A =
[[-0.2  0.2  0.4  1.3  3.8 31.6 44.7 10.4  0.4 -0.4  0.2 -0.2  0.2  0.5]
 [-0.2 -0.1  0.4  0.1 -0.6  1.1 10.8 45.1 28.7  2.4  0.6  0.5 -0.9 -0.4]
 [-0.3  0.0  0.6  0.2  1.6  0.4 -1.3  0.5  3.7 31.4 43.9  9.5 -0.7 -0.5]
 [ 0.3  0.4 -0.1  0.9 18.0 48.2 20.0  1.0  0.5 -0.3  0.5  0.1  0.3  0.3]
 [ 0.2 -0.6  0.8 -0.2  0.2 -0.7  0.2  0.6  0.4  5.6 36.7 40.4  6.5  0.7]
 [-0.8  0.1 -0.3  0.3  0.1  0.0  5.8 38.7 37.9  5.8 -0.1  0.3  0.6  0.2]
 [-0.7 -0.7 -0.5  0.1  0.1  1.1 12.3 45.8 26.4  1.8 -0.3 -0.6 -0.2  0.2]
 [ 9.4 43.5 33.2  3.6  0.7 -0.1  0.4 -0.1  0.3 -0.1 -0.5  0.5 -0.4 -0.3]
 [ 0.6  7.8 41.9 35.6  5.4 -0.3 -0.2  0.0  0.6 -0.1  0.5 -0.5  0.2 -0.2]
 [-0.2  0.6  0.6  0.9  0.1 -0.3 -0.2  0.2 10.2 44.7 30.7  3.2  0.1  0.8]
 [-0.5  3.7 28.0 46.0 11.8  0.7 -0.2 -0.3 -0.5 -0.4 -0.8  0.7  0.1  0.2]
 [ 0.1 -0.4  1.1 13.2 46.9 25.4  1.5  1.2 -0.2  0.2 -0.7  0.6 -0.1 -0.7]
 [ 1.1 -0.8  6.0 40.3 36.5  4.3  0.3 -0.2 -0.9  1.3 -0.7  0.1 -0.2 -0.1]
 [ 0.7 -0.7  0.1  0.2  0.4  6.5 38.6 38.2  5.8 -0.2 -0.3  0.6 -0.1  0.2]
 [ 0.5  8.6 43.8 32.4  3.3  0.1  0.7 -0.6  0.3 -0.7  0.6 -0.1 -0.6  0.6]
 [-0.1  0.6 -0.2  0.4  0.0  0.1 -0.8 -1.0  0.0  1.2 14.5 48.2 23.4  1.6]]
Rows and columns are numbered from 0.
Find the bottom-right entry.
1.6
The entry just right of 45.8 -> 26.4
Find the top-right entry.
0.5
The top entry of the column that holds the smallest entry: 44.7
Find the entry at row 0, column 1.
0.2
Find the entry at row 1, column 0.
-0.2
Find the bottom-left entry.
-0.1
The top-left entry -> -0.2
The entry at row 2, column 0 is -0.3
The entry at row 1, column 1 -> -0.1
Find the minimum.
-1.3
The entry just left of 5.6 is 0.4
Find the entry directly above 6.0.
1.1
Find the entry just right of the smallest entry.
0.5
Find the entry just left of 10.8.
1.1

Read these off the table that follows. Indices start at 0.
1) What is the bottom-right entry?
2) What is the entry in the top-right corner?
3) What is the entry in row 0 and column 2?
4) What is the entry just left of 14.2?
5) What is the bottom entry of the column that holds the smallest entry?
6) What is the entry in row 1 and column 0?
7) What is the entry in row 2 and column 0?
8) What is the entry just left of 12.8?
[[  8.0  -5.3  20.2  12.9  24.4 -17.5  20.2  17.5 -13.5]
 [ 26.5  12.9  25.9  10.3  19.2  15.1  12.8  41.0 -11.0]
 [-31.3 -29.3 -15.0   3.0 -14.3  -6.7 -12.7  -5.8 -16.0]
 [ 25.9  13.6  11.0   9.6   8.0  -2.3 -17.7   4.1  20.6]
 [ 52.0  31.9  39.1  14.2  34.4   2.8  15.2  40.3   2.6]
 [ 29.2  13.4  22.7  11.4  16.1  16.4   1.9  30.8   6.0]]
1) 6.0
2) -13.5
3) 20.2
4) 39.1
5) 29.2
6) 26.5
7) -31.3
8) 15.1

m = ((-15.6, -38.1, 4.6, -16.4, -10.7, -41.0, -3.7, 33.7, -6.2, 30.2, 31.6, -26.6, -22.4), (-29.9, 6.9, -23.9, -14.9, -8.4, -27.5, -21.6, 47.7, 15.9, 30.4, 30.9, -12.2, 0.1), (16.9, -9.4, 9.7, 0.2, -2.9, -18.1, -26.0, -34.9, 28.1, 48.7, 47.8, 41.3, -3.7))
The entry just left of 9.7: -9.4
Give the entry at the centre.
-21.6
The entry just right of the smallest entry is -3.7
The minimum: -41.0
The entry just right of -2.9: -18.1
Give the entry just left of -22.4.
-26.6
Give the entry just right of 15.9.
30.4
The entry just left of -21.6 -> -27.5
Give the entry just right of -21.6.
47.7
Give the entry just right of -34.9.
28.1
Give the entry just right of 47.7.
15.9
The entry just left of -26.6 -> 31.6
Give the entry just left of -18.1.
-2.9

x = [[4, 7, 5, 8, 2, 7, 5], [4, 7, 5, 5, 5, 4, 4], [4, 7, 5, 5, 6, 4, 4], [4, 4, 5, 5, 5, 4, 5], [4, 4, 5, 5, 5, 5, 5], [7, 4, 5, 7, 5, 4, 6], [4, 4, 5, 5, 5, 4, 5], [4, 4, 9, 5, 5, 7, 7], [4, 4, 5, 5, 5, 4, 5], [4, 2, 5, 5, 5, 4, 5], [4, 3, 5, 1, 7, 4, 5], [6, 3, 5, 5, 4, 4, 5]]
Find the entry just left of the largest entry.
4
The entry just right of the largest entry -> 5
The entry just right of 8: 2
The maximum -> 9
The entry just right of 1: 7

arr =
[[-29.3 -20.8  15.3  30.8  25.9  15.8 -37.8  19.0  -1.3 -44.5 -28.2  -3.3
    8.0 -27.6  39.2   8.5]
 [ 16.2   5.5 -24.3 -25.5 -38.4 -40.4  52.3 -21.1   2.7  33.8  18.9  -3.6
  -12.7  17.6 -43.4  -6.2]
 [  9.1 -10.7  11.7  -3.8 -14.9  -6.1  20.2  -9.0  -7.9  59.9  27.9  -8.1
   34.9  -5.2 -38.9 -37.3]
 [-32.0 -27.2   5.9  27.8  13.3   0.8 -24.1  15.7  -0.8 -44.5 -29.3  -6.9
    4.2 -27.8  33.6   7.4]]
The entry just right of -38.9: -37.3
Read off the third largest entry.
Answer: 39.2
Read off the entry just left of -21.1.
Answer: 52.3
Read off the first entry in reading order.
Answer: -29.3
The maximum is 59.9
The entry just left of 15.7: -24.1
The 3rd entry in reading order -> 15.3
Read off the entry just left of -37.3.
Answer: -38.9
The entry just left of 33.8: 2.7
Read off the fifth entry in reading order.
Answer: 25.9
The entry just right of 20.2 is -9.0
Read off the entry just left of -14.9.
Answer: -3.8
The entry just right of 59.9 is 27.9
The entry just right of -10.7 -> 11.7
The entry just right of 4.2 is -27.8

Read these off the grid that follows.
1) The entry in the top-left corner?
2) The entry just left of 28.0?
3) The fifth-last entry, reading row by row?
4) The entry just left of -0.6?
5) The fourth-last entry, reading row by row?
6) The entry in the top-right corner?
7) The entry just right of -4.1?
8) The smallest entry in the first row?
[[  8.4  16.7   0.8  17.9 -10.1   1.4  -1.5  12.9 -13.4 -13.4 -38.5  12.5]
 [  3.3  15.4   4.2  10.8 -25.2  -1.5  -3.7  18.6 -13.8 -21.2 -23.3   6.9]
 [ 10.2  26.0  -3.9  15.1 -18.5  -0.2  -8.3  32.6 -22.4 -37.4 -27.1  23.5]
 [-17.9 -16.6  -8.7  29.1  21.9  28.0 -22.1   3.2 -24.5  -1.4 -57.2  12.0]
 [  6.4  17.7  10.9  18.6 -17.1  -5.5   5.6  22.8  -5.9 -17.7 -27.6  15.6]
 [  4.9  16.7  -2.8  15.0 -14.9   0.8   2.5  33.0  -5.8 -15.1 -26.3  15.6]
 [  2.8  16.2 -12.9  20.6 -18.9  -4.1   2.4  11.4 -14.7 -18.5 -24.0   9.2]
 [  0.1  11.3   3.0  20.2 -19.4  -3.5   7.2   4.7 -18.0  -9.9 -22.5   2.2]
 [  4.6  15.6  -1.0  19.6 -13.6  -4.8  -0.5  13.3 -26.1 -17.0 -30.5  12.3]
 [  7.0  20.8   1.7  18.1 -17.7 -11.4   5.0  21.1  -3.5 -16.9 -21.5  16.1]
 [ -2.7   8.6   3.3   8.2 -27.6   0.9  -0.6  10.5 -13.4 -14.2 -19.0   2.3]
 [ -5.5   3.6  13.2   8.8  -4.4  17.5 -19.8  27.7 -13.8 -25.7 -38.5  19.1]
 [  3.1  15.0 -10.5  27.4 -15.5 -11.5   6.8  16.0 -17.5 -15.0 -23.9  10.2]]
1) 8.4
2) 21.9
3) 16.0
4) 0.9
5) -17.5
6) 12.5
7) 2.4
8) -38.5

M = 8053	3095	3753	8576	6291	3379
Read off the entry just left of 3379.
A: 6291
Read off the 1st entry.
A: 8053
